Here is a tiny trained network, its code and every weight. The questions are about switching its units off for an input and a target symbol, where a switched-off unit gives its printed mean instead of its output.

import numpy as np


def w(rows, s, z=0):
    codes = np.array(rows[::2]) - 128.0
    scale = np.full(codes.shape[1], s)
    scale[-1] = z or s
    return codes * scale


def softmax(a):
    e = np.exp(a - a.max(-1, keepdims=True))
    return e / e.sum(-1, keepdims=True)


def log_softmax(a):
    a = a - a.max(-1, keepdims=True)
    return a - np.log(np.exp(a).sum(-1, keepdims=True))


def net(x, mask):
    ids = ['ΓΔΩαβζσ'.index(c) for c in x.split()]
    T = len(ids)
    res = E[ids] + P[:T]
    u = 0
    for l in range(3):
        r = res
        for j in range(2):
            rows = slice(4 * j, 4 * j + 4)
            q, k, v = (r @ M[l][rows].T for M in (Q, K, V))
            z = softmax(np.where(np.tri(T) > 0, q @ k.T / 4**0.5, -1e9)) @ v
            o = O[l][rows]
            res = res + np.where(mask[u + j], z, o[:, -1]) @ o[:, :-1]
        u += 2
    return log_softmax(res[-1] @ U[:, :-1].T + U[:, -1])


Q, K, V, O = {}, {}, {}, {}
E = w([
[185,123,182,72,56,163],'Γ',
[129,110,80,183,124,150],'Δ',
[110,130,29,63,126,122],'Ω',
[131,180,193,99,138,143],'α',
[122,123,151,102,66,81],'β',
[107,168,148,136,158,152],'ζ',
[54,62,204,123,75,251],'σ',
],0.017)
P = w([
[104,109,122,89,102,133],'0',
[136,118,112,93,114,167],'1',
[34,121,149,95,213,119],'2',
[90,172,100,117,2,93],'3',
[159,142,101,115,95,167],'4',
[20,126,136,70,184,99],'5',
[97,105,127,179,48,94],'6',
[190,115,114,145,164,163],'7',
[28,155,128,47,159,115],'8',
[125,161,141,163,12,126],'9',
[188,137,134,135,115,202],'10',
[49,151,124,90,197,111],'11',
[140,110,123,176,65,87],'12',
],0.0093)
Q[0] = w([
[94,122,134,156,204,117],'L0H1',
[75,193,143,53,188,136],'L0H1',
[72,136,97,86,138,9],'L0H1',
[193,176,190,114,76,160],'L0H1',
[205,167,68,118,124,175],'L0H2',
[169,115,51,143,135,92],'L0H2',
[70,163,154,61,159,137],'L0H2',
[142,196,93,91,164,143],'L0H2',
],0.011)
K[0] = w([
[125,168,107,155,254,144],'L0H1',
[114,184,155,59,153,188],'L0H1',
[75,124,126,56,89,42],'L0H1',
[214,145,236,177,172,97],'L0H1',
[200,83,87,160,124,118],'L0H2',
[161,132,110,121,85,176],'L0H2',
[124,185,124,48,52,159],'L0H2',
[163,177,161,96,131,64],'L0H2',
],0.0097)
V[0] = w([
[134,148,133,159,255,161],'L0H1',
[111,99,105,172,66,71],'L0H1',
[135,153,136,92,132,174],'L0H1',
[81,103,116,105,134,59],'L0H1',
[110,98,161,174,140,53],'L0H2',
[145,82,158,140,188,140],'L0H2',
[61,189,113,179,72,151],'L0H2',
[179,174,203,98,85,102],'L0H2',
],0.0083)
O[0] = w([
[103,97,196,196,42,137,2],'L0H1',
[98,168,71,108,78,223,105],'L0H1',
[118,15,127,161,196,85,192],'L0H1',
[53,144,108,72,142,90,139],'L0H1',
[62,112,164,108,1,165,20],'L0H2',
[158,57,38,93,112,34,54],'L0H2',
[122,158,47,121,147,69,176],'L0H2',
[138,148,135,106,175,91,139],'L0H2',
],0.0061,0.0048)
Q[1] = w([
[165,153,104,151,1,25],'L1H1',
[83,206,144,89,222,35],'L1H1',
[164,51,141,132,192,252],'L1H1',
[58,59,129,104,108,145],'L1H1',
[74,155,102,77,107,80],'L1H2',
[131,61,139,195,60,61],'L1H2',
[17,181,145,39,254,102],'L1H2',
[59,182,116,177,60,124],'L1H2',
],0.007)
K[1] = w([
[99,203,84,49,150,18],'L1H1',
[104,202,123,101,87,144],'L1H1',
[204,79,179,160,114,188],'L1H1',
[78,105,190,141,1,152],'L1H1',
[125,156,135,67,111,97],'L1H2',
[137,80,118,85,94,104],'L1H2',
[180,213,143,177,143,149],'L1H2',
[123,81,200,138,105,94],'L1H2',
],0.0095)
V[1] = w([
[157,47,108,254,143,122],'L1H1',
[149,109,104,104,119,50],'L1H1',
[145,137,83,59,42,97],'L1H1',
[47,197,68,60,181,102],'L1H1',
[180,124,84,79,95,149],'L1H2',
[116,200,190,180,89,184],'L1H2',
[94,161,152,101,34,102],'L1H2',
[77,154,134,159,145,122],'L1H2',
],0.0088)
O[1] = w([
[136,204,40,126,118,152,18],'L1H1',
[209,107,87,225,197,62,119],'L1H1',
[232,41,103,202,100,159,144],'L1H1',
[89,69,157,208,244,163,254],'L1H1',
[152,70,12,88,240,166,155],'L1H2',
[181,254,204,174,153,128,66],'L1H2',
[181,54,96,93,118,12,72],'L1H2',
[168,199,186,58,145,61,129],'L1H2',
],0.006,0.0063)
Q[2] = w([
[36,71,227,124,193,105],'L2H1',
[190,181,47,144,79,115],'L2H1',
[77,119,70,189,252,164],'L2H1',
[94,140,115,79,154,124],'L2H1',
[162,139,50,75,85,92],'L2H2',
[42,198,197,143,180,96],'L2H2',
[173,188,86,255,160,55],'L2H2',
[212,123,112,214,145,81],'L2H2',
],0.007)
K[2] = w([
[107,127,89,69,56,2],'L2H1',
[163,162,91,163,160,58],'L2H1',
[160,157,166,150,102,88],'L2H1',
[96,135,102,132,43,115],'L2H1',
[128,84,67,151,110,163],'L2H2',
[84,143,130,164,116,162],'L2H2',
[77,109,136,139,157,67],'L2H2',
[166,126,143,189,119,109],'L2H2',
],0.0092)
V[2] = w([
[185,142,218,91,111,51],'L2H1',
[57,115,184,85,54,181],'L2H1',
[103,144,153,130,192,22],'L2H1',
[85,128,157,20,95,137],'L2H1',
[30,202,131,93,43,92],'L2H2',
[137,164,165,24,130,83],'L2H2',
[191,92,254,86,149,117],'L2H2',
[94,177,76,212,233,148],'L2H2',
],0.0071)
O[2] = w([
[127,140,143,63,118,243,24],'L2H1',
[107,106,94,123,54,58,202],'L2H1',
[186,101,197,158,122,145,126],'L2H1',
[96,166,130,101,146,142,232],'L2H1',
[101,114,170,160,118,148,3],'L2H2',
[196,106,146,100,160,93,138],'L2H2',
[112,167,118,159,64,71,184],'L2H2',
[187,204,203,124,111,254,221],'L2H2',
],0.0065,0.0045)
U = w([
[241,73,140,138,104,48,129],'Γ',
[172,178,54,223,45,179,161],'Δ',
[190,126,116,1,168,203,64],'Ω',
[162,172,214,116,173,94,252],'α',
[125,37,186,153,192,112,61],'β',
[118,220,228,83,189,127,201],'ζ',
[50,114,129,115,82,66,26],'σ',
],0.0064,0.002)

Each question gives the input, a string of symbols that net reads in full, and the target symbol t.
The units are the heads (4 rows each of Q, K, V and O). Each row of codes is followed by its name. A weight is (code - 128) times the scale printed after its matrix; where a second scale follows, it is the last column's (O and U).
mask holds one flag per head, layer by layer. A switched-off head (its flag False) gives its mean, the last column of its rows in O, instead of its output. The means were averaged over made-up inputs and are rounded, as every weight is.
A unit's drop is (log p(t) with every unit on - log p(t) with that unit switched off) / (log p(t) with every unit on - log p(t) with every unit switched off).
The circuit of an input: a set's keep is (log p(t) with only the set's units on - log p(t) with every unit switched off) / (log p(t) with every unit on - log p(t) with every unit switched off). Starting from all 6 units, units are removed one at a time, each time the one whose removal leaves the highest keep (on an exact tie, the one counted first), for as long as the keep stays at least 0.8.
units of the circuit, in order: the units of the circuit, biggest drop first
heads that matter: for each layer, one digit per head in row order, 1 if its drop is at least 0.15 and else 0, layers parted by /
drop when u is switched off: that unit's drop, to one decimal
input ζ Ω ζ Ω Ω β, target β: units of the circuit, in order : (L1H1)
input α Γ β Δ ζ ζ ζ σ Γ, target σ: units of the circuit, in order : (L1H1 L2H2 L2H1)
input σ Ω σ Ω Γ, target Γ: heads that matter : 10 / 10 / 11
input α Ω ζ Ω Ω ζ Ω σ α, target σ: heads that matter : 00 / 10 / 10
input σ ζ β Ω Ω Δ, target Ω: units of the circuit, in order : (L0H2 L0H1 L2H2 L1H1)
input α α Γ Γ Δ ζ ζ Ω Ω σ σ, target σ: units of the circuit, in order : (L1H1 L2H1)
input Ω Ω Γ α Ω Γ Γ, target Ω: units of the circuit, in order : (L0H1 L1H2)
input ζ ζ β σ Ω σ α Ω Ω σ Γ Ω, target σ: units of the circuit, in order : (L1H1 L2H1)
input Γ α α Ω Ω Δ Ω Ω Γ α, target β: heads that matter : 10 / 11 / 00
input Ω Γ β Ω Ω α β Γ ζ Ω Ω Δ, target Ω: heads that matter : 10 / 10 / 01
input β α Ω Γ Ω β Δ Ω Δ Γ Γ, target Γ: units of the circuit, in order : (L1H1 L2H2 L0H1 L2H1)
input Γ α Ω Ω ζ Ω, target ζ: heads that matter : 01 / 01 / 01
input ζ ζ σ Ω β ζ Δ Δ, target Δ: units of the circuit, in order : (L0H2 L0H1 L1H1)
input α Γ Δ Γ Δ α σ α Ω Γ ζ Ω Ω, target β: heads that matter : 10 / 10 / 00
input β Ω Ω Ω Γ ζ ζ α ζ σ Γ Ω, target σ: units of the circuit, in order : (L1H1 L2H1 L2H2)
input α Ω Γ ζ Ω α ζ β ζ σ Ω Γ, target σ: heads that matter : 00 / 10 / 11
input α ζ α Ω Δ Γ α, target β: units of the circuit, in order : (L1H1 L0H1)
input Ω β β Ω ζ ζ α σ β Ω ζ Δ, target ζ: heads that matter : 00 / 01 / 00
input α Δ Ω Δ Ω β Δ Γ Ω Γ, target β: units of the circuit, in order : (L1H1)
input β Ω Ω ζ Ω α Ω Δ, target Δ: units of the circuit, in order : (L1H1 L0H1)
input Ω Ω β Ω ζ Ω, target ζ: drop when L0H1 is switched off : 0.1
input Ω α Ω ζ σ Δ, target σ: drop when L0H1 is switched off : 0.0
input α Ω Ω Ω ζ Δ, target ζ: drop when L0H1 is switched off : 0.2
input α Ω Ω ζ σ Δ, target σ: drop when L1H1 is switched off : 1.2
